Below is a small trained network, with its code and all its weights. Each question gives an input and a class and asks what happens when units are switched off, that is, made to give their printed mean instead of their output.

import numpy as np


def w(rows, s, z=0):
    codes = np.array(rows[::2]) - 128.0
    scale = np.full(codes.shape[1], s)
    scale[-1] = z or s
    return codes * scale


def norm(h):
    return h / np.sqrt((h * h).mean(-1, keepdims=True) + 1e-5)


def f(y):
    return np.maximum(y, 0)


def log_softmax(a):
    a = a - a.max(-1, keepdims=True)
    return a - np.log(np.exp(a).sum(-1, keepdims=True))


def net(x, mask):
    res = np.array(x, float).reshape(1, 6) / 4 @ E
    u = 0
    for l in range(2):
        y = f(norm(res) @ A[l][:, :-1].T + A[l][:, -1])
        res = res + np.where(mask[u : u + 10], y, B[l][:, -1]) @ B[l][:, :-1]
        u += 10
    return log_softmax(norm(res)[-1] @ U[:, :-1].T + U[:, -1])


A, B = {}, {}
E = w([
[158,131,131,108,106,121,164,155,221,142,138,128],'x0',
[114,114,116,153,137,152,125,84,49,150,120,169],'x1',
[134,96,196,87,100,158,1,153,117,129,138,132],'x2',
[110,129,112,124,145,146,142,116,137,104,123,143],'x3',
[116,117,146,152,126,73,135,80,77,185,161,183],'x4',
[127,152,139,130,156,201,104,134,125,192,112,92],'x5',
],0.0076)
A[0] = w([
[127,105,219,64,145,154,27,126,71,87,119,129,95],'L0N1',
[126,171,131,173,116,120,155,184,161,167,86,114,36],'L0N2',
[111,100,7,172,124,88,228,99,146,2,150,179,60],'L0N3',
[153,134,167,150,138,159,252,223,231,103,207,46,10],'L0N4',
[122,128,218,189,100,131,24,149,151,107,162,116,99],'L0N5',
[91,157,127,150,190,193,104,69,51,155,103,56,56],'L0N6',
[104,78,120,200,170,54,157,69,24,251,205,177,51],'L0N7',
[106,162,99,178,107,105,216,210,207,78,136,143,144],'L0N8',
[96,130,92,157,155,195,76,109,56,148,59,90,3],'L0N9',
[206,98,141,118,112,152,124,74,137,60,144,172,40],'L0N10',
],0.0055,0.0039)
B[0] = w([
[112,83,106,168,90,176,131,197,146,90,150,157,250],'L0N1',
[137,106,146,123,147,92,32,88,190,150,121,191,150],'L0N2',
[31,174,253,136,178,192,225,176,149,78,75,179,255],'L0N3',
[128,118,107,61,161,115,90,71,101,207,116,107,228],'L0N4',
[139,63,59,121,178,131,203,128,166,107,145,164,221],'L0N5',
[96,242,99,213,186,161,110,171,114,124,156,154,198],'L0N6',
[207,89,145,121,64,86,174,135,43,219,142,138,249],'L0N7',
[109,143,140,66,169,90,142,91,115,54,87,89,247],'L0N8',
[45,222,20,122,178,186,44,138,124,144,104,132,182],'L0N9',
[100,117,125,174,136,139,116,115,158,150,173,140,143],'L0N10',
],0.0068,0.0058)
A[1] = w([
[139,51,125,133,19,154,69,128,189,99,179,159,4],'L1N1',
[182,168,102,90,119,121,121,116,206,146,93,27,66],'L1N2',
[137,130,112,119,79,79,191,97,113,185,204,150,98],'L1N3',
[127,254,149,140,130,155,174,115,77,204,90,115,106],'L1N4',
[117,152,86,210,135,192,50,111,47,197,151,103,158],'L1N5',
[197,139,139,69,146,68,104,65,190,179,132,5,16],'L1N6',
[120,151,147,135,149,103,159,71,167,46,75,96,46],'L1N7',
[112,80,73,184,173,172,56,145,155,120,177,175,161],'L1N8',
[203,107,141,212,48,68,162,69,53,214,127,151,32],'L1N9',
[125,123,153,149,55,160,40,135,127,126,213,122,71],'L1N10',
],0.0065,0.0025)
B[1] = w([
[169,99,137,113,115,121,144,155,108,86,125,76,207],'L1N1',
[132,82,107,140,123,48,67,62,112,158,158,186,185],'L1N2',
[111,69,165,142,151,144,160,158,96,180,80,152,194],'L1N3',
[170,75,121,93,45,118,128,138,111,113,177,89,233],'L1N4',
[82,182,76,198,147,140,110,92,163,141,112,167,249],'L1N5',
[114,94,2,132,120,96,52,74,155,179,115,160,187],'L1N6',
[116,127,171,138,117,162,138,72,126,112,86,139,203],'L1N7',
[166,197,157,107,120,109,133,153,108,106,157,75,253],'L1N8',
[189,74,181,173,117,93,151,165,67,237,174,153,225],'L1N9',
[121,142,146,93,108,110,150,125,191,85,109,107,186],'L1N10',
],0.0094,0.0062)
U = w([
[181,82,151,187,111,106,175,169,54,217,157,159,254],'0',
[108,246,65,195,134,182,79,152,111,118,154,133,36],'1',
[138,85,48,82,146,85,72,48,172,153,105,141,157],'2',
[76,156,196,116,161,128,221,87,131,64,62,139,90],'3',
[200,94,141,104,103,131,118,213,148,49,167,71,58],'4',
],0.014,0.00087)

Each question gives the input, the list of numbers given to net, and the class t.
The units are the neurons (one row each of A and B). Each row of codes is followed by its name. A weight is (code - 128) times the scale printed after its matrix; where a second scale follows, it is the last column's (A, B and U).
mask holds one flag per neuron, layer by layer. A switched-off neuron (its flag False) gives its mean, the last column of its row in B, instead of its output. The means were averaged over made-up inputs and are rounded, as every weight is.
A unit's drop is (log p(t) with every unit on - log p(t) with that unit switched off) / (log p(t) with every unit on - log p(t) with every unit switched off).
The circuit of an input: a set's keep is (log p(t) with only the set's units on - log p(t) with every unit switched off) / (log p(t) with every unit on - log p(t) with every unit switched off). Starting from the 12 units with the biggest drops (on a tie, the unit counted first), units are removed one at a time, each time the one whose removal leaves the highest keep (on an exact tie, the one counted first), for as long as the keep stays at least 0.8.
circuit, biggest first: the units of the circuit, biggest drop first
top k neurons: the k neurons with the biggest drops, biggest first
top k neurons in layer l: the k neurons of layer l with the biggest drops, biggest first
drop of u: that unit's drop, to one decimal
input [-6,-3,8,-7,-3,8], class 1: circuit, biggest first	(L1N5)
input [8,-2,7,-7,7,-8], class 4: circuit, biggest first	(L0N7 L1N1)
input [8,0,4,5,3,-4], class 2: top 3 neurons	(L0N1 L0N3 L0N6)
input [-6,-8,-5,-2,-7,-2], class 3: top 2 neurons in layer 0	(L0N3 L0N7)
input [7,5,4,-7,0,7], class 1: top 2 neurons	(L1N5 L0N7)
input [3,5,-5,-3,-6,8], class 1: top 2 neurons	(L0N6 L0N9)
input [-1,5,-2,5,-1,-3], class 3: top 2 neurons	(L0N3 L1N9)
input [-6,-1,-8,-6,-2,3], class 1: top 3 neurons	(L0N6 L1N9 L0N9)
input [-3,-8,-7,-4,7,-5], class 3: top 2 neurons	(L0N3 L0N8)
input [4,-8,-7,-1,-3,1], class 2: top 2 neurons	(L0N4 L1N6)
input [7,-2,-2,-5,5,-3], class 2: top 2 neurons	(L0N8 L1N6)
input [-3,-4,2,-2,-7,-6], class 3: drop of L1N9	0.1
input [-2,-6,6,5,7,-4], class 4: drop of L0N1	0.1
input [0,-6,-2,6,-6,-5], class 3: drop of L0N3	1.6
input [-2,-7,-7,-6,3,3], class 2: top neuron in layer 0	(L0N8)
